Here is a tiny trained network, its code and every weight. The questions are about switching its units off for an input and a target symbol, where a switched-off unit gives its printed mean instead of its output.

import numpy as np


def w(rows, s, z=0):
    codes = np.array(rows[::2]) - 128.0
    scale = np.full(codes.shape[1], s)
    scale[-1] = z or s
    return codes * scale


def f(y):
    return y / 2 * (1 + np.tanh(0.7978845608 * (y + 0.044715 * y**3)))


def softmax(a):
    e = np.exp(a - a.max(-1, keepdims=True))
    return e / e.sum(-1, keepdims=True)


def log_softmax(a):
    a = a - a.max(-1, keepdims=True)
    return a - np.log(np.exp(a).sum(-1, keepdims=True))


def net(x, mask):
    ids = ['αγδεζθξπστφψω'.index(c) for c in x.split()]
    T = len(ids)
    res = E[ids] + P[:T]
    u = 0
    for l in range(3):
        q, k, v = (res @ M[l].T for M in (Q, K, V))
        z = softmax(np.where(np.tri(T) > 0, q @ k.T / 3**0.5, -1e9)) @ v
        res = res + np.where(mask[u], z, O[l][:, -1]) @ O[l][:, :-1]
        u += 1
        y = f(res @ A[l][:, :-1].T + A[l][:, -1])
        res = res + np.where(mask[u : u + 8], y, B[l][:, -1]) @ B[l][:, :-1]
        u += 8
    return log_softmax(res[-1] @ U[:, :-1].T + U[:, -1])


Q, K, V, O, A, B = {}, {}, {}, {}, {}, {}
E = w([
[106,187,71,118,142,176,147,133,233,203,188],'α',
[85,76,134,69,90,183,140,155,137,140,120],'γ',
[251,74,75,126,108,110,235,93,149,108,118],'δ',
[68,173,102,163,128,186,175,125,161,165,125],'ε',
[66,129,114,164,174,121,215,111,204,134,117],'ζ',
[61,202,240,116,112,26,215,87,63,156,150],'θ',
[153,152,148,191,88,144,50,153,65,176,117],'ξ',
[134,72,148,171,175,103,127,24,64,199,157],'π',
[126,73,70,165,135,214,167,148,147,138,169],'σ',
[160,65,107,67,99,177,99,153,109,183,243],'τ',
[130,203,128,156,129,2,115,142,133,161,144],'φ',
[39,166,182,178,142,95,124,88,205,220,77],'ψ',
[149,101,145,186,155,133,89,200,114,138,219],'ω',
],0.016)
P = w([
[153,145,165,179,147,143,107,167,126,83,99],'0',
[115,96,107,90,149,140,129,167,121,202,98],'1',
[57,133,116,155,165,103,151,82,121,94,189],'2',
[160,149,198,146,191,158,129,172,126,123,113],'3',
[103,108,127,102,131,131,164,182,131,227,108],'4',
[82,84,95,148,122,91,100,83,137,83,178],'5',
[135,148,222,139,191,157,160,171,126,120,104],'6',
[111,88,122,111,132,112,153,199,120,254,95],'7',
[90,75,93,146,97,88,71,88,151,90,171],'8',
],0.014)
Q[0] = w([
[93,93,117,111,50,100,79,79,177,126,163],'L0H0',
[227,135,143,93,159,127,179,229,94,253,40],'L0H0',
[32,53,56,180,102,108,157,132,84,202,142],'L0H0',
],0.006)
K[0] = w([
[87,103,3,187,88,103,97,67,146,104,193],'L0H0',
[185,94,111,88,206,113,227,201,124,190,107],'L0H0',
[210,128,90,112,68,106,174,61,123,55,126],'L0H0',
],0.0078)
V[0] = w([
[175,17,67,192,162,3,193,103,137,145,134],'L0H0',
[99,137,48,134,127,106,53,84,29,71,54],'L0H0',
[236,71,180,99,188,150,231,130,107,237,135],'L0H0',
],0.0038)
O[0] = w([
[23,85,19,204,3,62,47,76,98,131,132,241],'L0H0',
[204,221,203,51,133,207,131,50,120,125,153,3],'L0H0',
[205,160,51,225,69,94,107,221,85,204,77,238],'L0H0',
],0.0072,0.003)
A[0] = w([
[156,105,93,195,211,133,157,153,80,2,115,200],'L0N0',
[139,160,137,167,113,222,152,148,96,200,66,58],'L0N1',
[145,83,185,212,215,207,100,130,197,156,25,120],'L0N2',
[140,152,171,137,145,63,107,73,16,68,179,62],'L0N3',
[191,95,160,122,153,77,114,67,173,40,229,170],'L0N4',
[94,66,126,36,110,203,162,210,103,159,168,116],'L0N5',
[142,115,205,23,51,114,200,184,82,139,52,18],'L0N6',
[158,120,75,84,156,173,165,40,70,55,219,3],'L0N7',
],0.0072,0.0026)
B[0] = w([
[114,134,173,203,146,131,134,125,202,76,88,188],'L0N0',
[104,110,133,137,159,188,49,131,116,100,63,236],'L0N1',
[69,161,139,189,86,149,189,102,8,147,158,253],'L0N2',
[150,88,48,86,194,145,118,156,131,120,142,185],'L0N3',
[57,128,145,120,165,176,136,132,114,93,57,203],'L0N4',
[185,137,117,162,178,95,183,102,63,101,117,213],'L0N5',
[155,101,53,90,142,189,162,162,149,127,147,144],'L0N6',
[118,136,222,46,152,78,132,106,173,142,63,156],'L0N7',
],0.011,0.0046)
Q[1] = w([
[46,123,155,107,199,107,123,92,125,31,133],'L1H0',
[132,138,4,160,145,124,182,196,94,202,155],'L1H0',
[181,253,184,127,236,202,209,124,107,192,37],'L1H0',
],0.0063)
K[1] = w([
[135,207,157,95,97,174,145,105,135,52,215],'L1H0',
[217,86,199,156,112,97,220,172,187,213,25],'L1H0',
[88,186,145,179,159,167,135,255,80,200,84],'L1H0',
],0.0053)
V[1] = w([
[163,25,169,128,141,156,120,26,129,253,197],'L1H0',
[222,129,204,139,73,85,170,91,37,64,41],'L1H0',
[140,180,138,172,93,201,123,119,186,113,70],'L1H0',
],0.0061)
O[1] = w([
[119,196,85,107,140,180,102,96,66,52,145,3],'L1H0',
[27,145,68,68,90,58,129,229,115,48,142,77],'L1H0',
[112,129,130,143,148,159,90,112,1,95,15,175],'L1H0',
],0.0095,0.0023)
A[1] = w([
[64,100,138,77,115,134,129,152,85,184,152,83],'L1N0',
[40,159,161,122,68,101,151,97,197,177,124,98],'L1N1',
[97,74,77,61,149,159,127,160,217,125,117,133],'L1N2',
[110,177,212,192,83,145,126,149,153,94,93,175],'L1N3',
[185,254,188,92,158,58,96,136,194,141,86,207],'L1N4',
[107,126,140,111,197,114,172,161,146,178,62,252],'L1N5',
[207,96,61,74,76,90,140,126,105,135,138,74],'L1N6',
[178,170,160,98,127,158,84,180,85,126,120,179],'L1N7',
],0.0085,0.0023)
B[1] = w([
[108,161,108,171,88,128,68,121,157,201,122,185],'L1N0',
[91,92,187,85,157,2,189,111,31,75,152,203],'L1N1',
[74,138,114,35,139,98,89,193,120,190,120,170],'L1N2',
[117,219,91,150,87,127,131,210,197,75,241,228],'L1N3',
[179,157,109,61,60,89,109,201,94,29,10,146],'L1N4',
[185,138,113,107,192,179,60,77,50,130,188,255],'L1N5',
[55,203,179,183,204,74,106,169,160,128,124,156],'L1N6',
[214,137,100,111,63,98,102,148,128,42,180,147],'L1N7',
],0.0078,0.0099)
Q[2] = w([
[216,205,118,201,176,112,245,253,119,168,153],'L2H0',
[107,105,221,72,21,126,52,137,156,222,73],'L2H0',
[125,45,53,186,90,158,177,80,60,168,111],'L2H0',
],0.0047)
K[2] = w([
[228,212,2,122,106,122,218,184,71,215,118],'L2H0',
[99,131,63,87,130,75,37,19,154,126,83],'L2H0',
[100,23,118,251,154,135,124,107,54,207,122],'L2H0',
],0.0046)
V[2] = w([
[146,203,63,155,122,181,167,155,127,196,109],'L2H0',
[144,74,150,103,162,197,2,205,174,125,146],'L2H0',
[91,59,133,160,170,156,156,155,156,58,125],'L2H0',
],0.0066)
O[2] = w([
[142,97,141,116,125,199,166,70,188,147,108,254],'L2H0',
[236,198,175,108,77,114,195,180,109,187,140,70],'L2H0',
[156,101,80,173,131,145,215,184,2,97,116,163],'L2H0',
],0.0073,0.0045)
A[2] = w([
[160,159,135,154,53,65,130,177,170,43,129,46],'L2N0',
[81,145,85,124,35,82,139,86,157,128,189,254],'L2N1',
[255,21,74,103,148,163,198,145,121,128,94,83],'L2N2',
[138,106,188,183,123,210,121,138,84,57,34,52],'L2N3',
[151,106,118,44,202,166,141,101,108,145,74,167],'L2N4',
[89,159,211,100,184,120,113,108,84,152,114,71],'L2N5',
[82,116,185,155,121,106,201,157,170,93,145,118],'L2N6',
[117,174,176,152,175,150,59,174,161,153,180,76],'L2N7',
],0.0082,0.0036)
B[2] = w([
[107,33,106,119,152,123,107,24,171,155,160,253],'L2N0',
[173,179,18,106,180,179,144,142,111,202,117,241],'L2N1',
[206,1,85,25,68,139,175,115,130,97,118,196],'L2N2',
[80,168,216,163,152,128,150,128,175,95,106,240],'L2N3',
[105,147,197,183,150,143,143,248,155,74,109,223],'L2N4',
[199,26,146,133,43,144,52,133,179,61,73,243],'L2N5',
[184,151,163,68,127,164,124,226,200,195,101,228],'L2N6',
[86,117,87,33,44,104,135,95,133,100,146,243],'L2N7',
],0.0083,0.0073)
U = w([
[183,93,147,155,161,171,123,70,226,141,113,90],'α',
[161,168,106,39,158,139,112,198,131,89,117,121],'γ',
[70,153,46,117,70,112,174,176,105,173,56,50],'δ',
[134,152,184,156,160,163,83,156,148,100,49,124],'ε',
[77,82,153,230,150,74,164,62,11,111,198,69],'ζ',
[78,104,203,69,122,107,149,141,209,224,198,77],'θ',
[134,230,206,69,68,132,64,162,131,53,68,228],'ξ',
[138,209,55,87,201,177,223,2,119,168,160,237],'π',
[105,108,107,121,120,138,199,111,54,88,123,171],'σ',
[113,220,115,80,220,96,187,154,140,156,198,146],'τ',
[175,113,199,104,92,48,70,95,168,120,175,174],'φ',
[21,80,121,84,75,173,112,58,151,63,143,1],'ψ',
[214,100,147,187,96,52,184,133,37,158,241,154],'ω',
],0.0071,0.0057)

Each question gives the input, a string of symbols that net reads in full, and the target symbol t.
The units are the heads (3 rows each of Q, K, V and O) and the neurons (one row each of A and B). Each row of codes is followed by its name. A weight is (code - 128) times the scale printed after its matrix; where a second scale follows, it is the last column's (O, A, B and U).
mask holds one flag per unit, layer by layer, with each layer's heads first. A switched-off unit (its flag False) gives its mean, the last column of its rows in O or B, instead of its output. The means were averaged over made-up inputs and are rounded, as every weight is.
A unit's drop is (log p(t) with every unit on - log p(t) with that unit switched off) / (log p(t) with every unit on - log p(t) with every unit switched off).
The circuit of an input: a set's keep is (log p(t) with only the set's units on - log p(t) with every unit switched off) / (log p(t) with every unit on - log p(t) with every unit switched off). Starting from the 12 units with the biggest drops (on a tie, the unit counted first), units are removed one at a time, each time the one whose removal leaves the highest keep (on an exact tie, the one counted first), for as long as the keep stays at least 0.8.
circuit, biggest first: the units of the circuit, biggest drop first
k most important neurons: the k neurons with the biggest drops, biggest first
top k neurons in layer l: the k neurons of layer l with the biggest drops, biggest first
input ψ δ δ, target ψ: top neuron in layer 0	(L0N2)
input γ φ ξ φ, target φ: 3 most important neurons	(L1N4 L2N0 L0N2)
input τ ζ ψ ε γ π γ, target σ: 3 most important neurons	(L2N2 L0N6 L0N5)
input σ τ ζ π τ ζ, target ζ: circuit, biggest first	(L0H0 L2H0 L0N5 L1N1)
input ψ α δ ζ θ ψ π ζ δ, target ψ: circuit, biggest first	(L2H0 L0N2)
input θ π ω ω ξ π φ τ θ, target π: 2 most important neurons	(L0N3 L2N1)
input ζ γ ψ, target ζ: 2 most important neurons	(L1N1 L0N0)
input ψ ω σ, target ψ: top 3 neurons in layer 0	(L0N2 L0N7 L0N5)
input ζ ε ζ, target ζ: circuit, biggest first	(L2H0 L1N1 L0N0 L0H0)
input θ τ ψ, target θ: top 2 neurons in layer 1	(L1N1 L1N5)
input π ψ α φ θ ξ δ τ, target δ: circuit, biggest first	(L0H0 L1H0)
input ε ε φ π φ ξ α ε τ, target ξ: top 2 neurons in layer 0	(L0N7 L0N4)
input ξ φ φ γ δ ψ, target φ: 4 most important neurons	(L2N5 L1N1 L2N6 L0N3)
input γ ε σ ψ φ ζ α ψ, target ψ: top neuron in layer 1	(L1N0)
input θ ψ α ξ ξ ζ, target α: circuit, biggest first	(L1H0 L0N2)
input τ δ ω ω ε φ α, target π: 2 most important neurons	(L1N3 L0N2)
input σ σ θ φ ζ ψ φ ξ, target ξ: circuit, biggest first	(L0N1 L2N0 L1N7)
input ζ α φ ψ σ θ ψ, target δ: 2 most important neurons	(L0N2 L1N3)
input δ φ τ ω θ, target δ: 3 most important neurons	(L1N0 L2N1 L0N6)
input ζ π γ ξ δ, target δ: circuit, biggest first	(L0H0)
input α θ δ, target α: circuit, biggest first	(L0N0 L1H0 L0N7)
input ω γ σ ε σ α φ, target φ: top 2 neurons in layer 1	(L1N4 L1N3)
input ξ τ ω θ ε, target ε: 2 most important neurons	(L0N1 L2N4)
input ε ζ α, target ε: 3 most important neurons	(L2N4 L1N3 L0N2)
input ω τ ψ π α ω π τ, target τ: circuit, biggest first	(L0N5 L1N6 L1H0)
input ψ σ τ, target ψ: top 2 neurons in layer 1	(L1N3 L1N1)
input ω γ α, target ω: most important neuron	(L1N3)
input ε ξ α, target ε: 3 most important neurons	(L1N3 L2N4 L0N2)
